[[119 129 127 127 129 150 141]
 [134 131 134 107 127 140 118]]
->
[[134 119]
 [131 129]
 [134 127]
 [107 127]
 [127 129]
 [140 150]
 [118 141]]

[[137 138 119 145 117 150 110 131]
 [118 114 133 128 135 117 130 119]
 [121 107 141 118 134 107 141 134]
 [121 121 129 132 131 124 125 119]
 [134 137 126 126 122 136 127 134]]
->
[[134 121 121 118 137]
 [137 121 107 114 138]
 [126 129 141 133 119]
 [126 132 118 128 145]
 [122 131 134 135 117]
 [136 124 107 117 150]
 [127 125 141 130 110]
 [134 119 134 119 131]]

[[125 137 125 130 122 125 133 129]
 [129 133 129 128 127 127 135 127]
 [125 126 127 124 127 128 136 126]
 [131 144 130 138 120 128 118 131]
 [131 114 128 131 126 119 120 128]
 [129 137 128 138 135 128 124 127]
 [129 131 127 142 128 132 135 127]
 [123  99 128 125 123 136 131 125]]
->
[[123 129 129 131 131 125 129 125]
 [ 99 131 137 114 144 126 133 137]
 [128 127 128 128 130 127 129 125]
 [125 142 138 131 138 124 128 130]
 [123 128 135 126 120 127 127 122]
 [136 132 128 119 128 128 127 125]
 [131 135 124 120 118 136 135 133]
 [125 127 127 128 131 126 127 129]]

[[136 104 116 114 140 127]
 [143 123 126 115 150 151]
 [122 114 110 147 123 132]
 [139 148 149 111 136 136]
 [101 122 135 113 126 116]
 [109 106 116 121 131 139]
 [109 129 122 150 136 121]
 [115 136 134 127 143 146]
 [128 128 141 101 132 111]]
->
[[128 115 109 109 101 139 122 143 136]
 [128 136 129 106 122 148 114 123 104]
 [141 134 122 116 135 149 110 126 116]
 [101 127 150 121 113 111 147 115 114]
 [132 143 136 131 126 136 123 150 140]
 [111 146 121 139 116 136 132 151 127]]

[[139 129 122 119 141 129 108 128 134 121]
 [122 120 137 130 110 128 126 121 123 123]
 [134 133 114 146 129 128 135 131 139 127]
 [127 138 128 137 120 119 123 130 151 134]
 [140 128 128 126 145 124 105 129 136 122]
 [135 131 111 138 132 129 135 129 137 128]
 [140 128 128 128 146 125 103 130 137 124]
 [141 130 122 119 141 131 108 127 135 120]]
->
[[141 140 135 140 127 134 122 139]
 [130 128 131 128 138 133 120 129]
 [122 128 111 128 128 114 137 122]
 [119 128 138 126 137 146 130 119]
 [141 146 132 145 120 129 110 141]
 [131 125 129 124 119 128 128 129]
 [108 103 135 105 123 135 126 108]
 [127 130 129 129 130 131 121 128]
 [135 137 137 136 151 139 123 134]
 [120 124 128 122 134 127 123 121]]

[[129 137 139 136 139 131 124 123 123 138 119 136 119 126]
 [121 129 131 133 130 129 139 125 122 130 117 129 120 124]
 [123 128 128 131 128 129 136 125 120 128 120 128 118 123]
 [138 139 140 131 142 134 116 120 138 139 128 137 120 130]
 [127 128 129 126 127 129 124 121 153 126 141 127 126 121]
 [120 129 131 139 130 130 131 116 133 130 125 129 120 122]]
->
[[120 127 138 123 121 129]
 [129 128 139 128 129 137]
 [131 129 140 128 131 139]
 [139 126 131 131 133 136]
 [130 127 142 128 130 139]
 [130 129 134 129 129 131]
 [131 124 116 136 139 124]
 [116 121 120 125 125 123]
 [133 153 138 120 122 123]
 [130 126 139 128 130 138]
 [125 141 128 120 117 119]
 [129 127 137 128 129 136]
 [120 126 120 118 120 119]
 [122 121 130 123 124 126]]
